Below is a small trained network, with its code and all its weights. Each question gives an input and a class and asks what happens when units are switched off, that is, made to give their printed mean instead of their output.

import numpy as np


def w(rows, s, z=0):
    codes = np.array(rows[::2]) - 128.0
    scale = np.full(codes.shape[1], s)
    scale[-1] = z or s
    return codes * scale


def f(y):
    return y / 2 * (1 + np.tanh(0.7978845608 * (y + 0.044715 * y**3)))


def log_softmax(a):
    a = a - a.max(-1, keepdims=True)
    return a - np.log(np.exp(a).sum(-1, keepdims=True))


def net(x, mask):
    res = np.array(x, float).reshape(1, 7) / 4 @ E
    y = f(res @ A[0][:, :-1].T + A[0][:, -1])
    res = res + np.where(mask, y, B[0][:, -1]) @ B[0][:, :-1]
    return log_softmax(res[-1] @ U[:, :-1].T + U[:, -1])


A, B = {}, {}
E = w([
[114,189,151,140,127,195,128,84,116,49,214],'x0',
[243,234,2,102,87,114,167,83,70,195,170],'x1',
[169,55,90,110,212,118,149,199,58,105,203],'x2',
[128,113,225,157,57,112,224,111,49,151,128],'x3',
[229,124,158,160,149,148,65,112,79,104,82],'x4',
[128,130,129,127,126,126,128,129,128,122,123],'x5',
[119,208,141,167,101,80,93,213,101,103,134],'x6',
],0.0091)
A[0] = w([
[34,141,96,111,124,92,157,138,112,188,196,67],'n1',
[37,8,200,186,114,135,58,158,159,68,132,1],'n2',
[119,105,190,168,79,103,230,108,44,137,118,69],'n3',
[113,165,152,149,135,216,122,88,95,47,209,40],'n4',
[166,74,126,87,167,171,195,67,147,114,98,46],'n5',
[141,73,106,94,190,152,151,209,41,111,181,99],'n6',
[130,193,143,211,76,48,83,254,106,91,153,68],'n7',
[54,140,125,101,127,116,199,164,183,119,156,54],'n8',
[148,57,111,99,123,75,128,188,106,204,35,15],'n9',
[218,120,159,152,121,142,74,124,83,118,123,74],'n10',
[178,108,170,153,128,179,54,129,78,88,57,75],'n11',
],0.0078,0.0042)
B[0] = w([
[196,159,157,84,153,114,217,180,132,127,154,173],'n1',
[203,138,67,133,41,111,102,107,88,70,194,246],'n2',
[100,138,17,199,204,108,109,172,166,55,90,190],'n3',
[66,89,139,18,167,16,84,110,52,191,67,185],'n4',
[109,29,141,188,143,184,136,141,142,218,213,165],'n5',
[100,216,151,179,61,181,149,52,152,122,2,199],'n6',
[54,46,111,205,143,169,151,89,161,231,202,197],'n7',
[164,198,211,83,153,143,181,187,169,117,129,169],'n8',
[62,149,160,64,133,86,105,137,43,151,126,174],'n9',
[187,163,159,95,159,133,145,194,162,128,182,161],'n10',
[166,170,167,64,144,107,217,168,220,174,118,181],'n11',
],0.0091,0.012)
U = w([
[220,149,48,113,26,92,146,103,56,115,195,126],'0',
[187,159,205,76,170,116,198,201,177,126,142,83],'1',
[41,118,162,48,149,18,94,118,40,158,89,87],'2',
[79,49,134,160,148,199,147,98,148,195,178,106],'3',
[129,149,119,118,119,120,144,123,125,120,116,254],'4',
[79,203,176,148,43,191,141,51,162,118,2,104],'5',
[103,130,16,132,240,98,90,167,193,51,87,132],'6',
],0.0092,0.0094)

Each question gives the input, the list of numbers given to net, and the class t.
The units are the neurons (one row each of A and B). Each row of codes is followed by its name. A weight is (code - 128) times the scale printed after its matrix; where a second scale follows, it is the last column's (A, B and U).
mask holds one flag per neuron, in row order. A switched-off neuron (its flag False) gives its mean, the last column of its row in B, instead of its output. The means were averaged over made-up inputs and are rounded, as every weight is.
A unit's drop is (log p(t) with every unit on - log p(t) with that unit switched off) / (log p(t) with every unit on - log p(t) with every unit switched off).
The circuit of an input: a set's keep is (log p(t) with only the set's units on - log p(t) with every unit switched off) / (log p(t) with every unit on - log p(t) with every unit switched off). Starting from all 11 units, units are removed one at a time, each time the one whose removal leaves the highest keep (on an exact tie, the one counted first), for as long as the keep stays at least 0.8.
circuit, biggest first: the units of the circuit, biggest drop first
unit that matters most: the unit with the biggest drop
k most important neurons: the k neurons with the biggest drops, biggest first
drop of u: that unit's drop, to one decimal
input [-8,5,-3,6,-7,4,-3], class 2: unit that matters most : n9
input [-7,1,2,5,6,-4,5], class 2: 4 most important neurons : (n9, n1, n8, n2)
input [2,3,0,7,8,5,3], class 1: 3 most important neurons : (n10, n11, n2)
input [-5,-1,-4,3,3,0,-4], class 2: 4 most important neurons : (n9, n6, n7, n2)
input [2,5,-4,6,-4,-6,1], class 4: circuit, biggest first : (n2, n3)
input [8,-2,8,-8,5,4,1], class 2: 2 most important neurons : (n4, n3)
input [3,-5,-6,-1,3,-8,-8], class 3: 2 most important neurons : (n5, n6)
input [3,2,5,-6,-6,-8,6], class 4: 3 most important neurons : (n6, n11, n3)
input [-3,5,-6,-1,-6,0,-2], class 1: circuit, biggest first : (n2, n1)
input [-8,-6,0,-5,8,0,1], class 1: 2 most important neurons : (n11, n4)
input [-5,5,7,-3,-7,-8,-6], class 4: 4 most important neurons : (n6, n2, n11, n7)
input [-5,2,4,2,5,4,-1], class 1: 3 most important neurons : (n10, n4, n2)
input [6,6,0,-1,-6,3,-7], class 3: 3 most important neurons : (n2, n5, n11)
input [-6,-2,5,2,-1,4,-1], class 2: circuit, biggest first : (n9)
input [0,-7,-5,5,4,-6,-4], class 0: 2 most important neurons : (n2, n6)
input [1,-7,-5,7,-8,8,-1], class 1: 3 most important neurons : (n8, n1, n6)
input [-6,-2,3,2,4,-1,-6], class 2: drop of n9 : 4.2
input [-2,-7,3,3,7,3,1], class 0: drop of n1 : 0.1
input [-8,-8,-4,-3,-5,8,6], class 0: drop of n2 : 1.2
input [0,2,1,-4,-3,0,-7], class 3: circuit, biggest first : (n5)
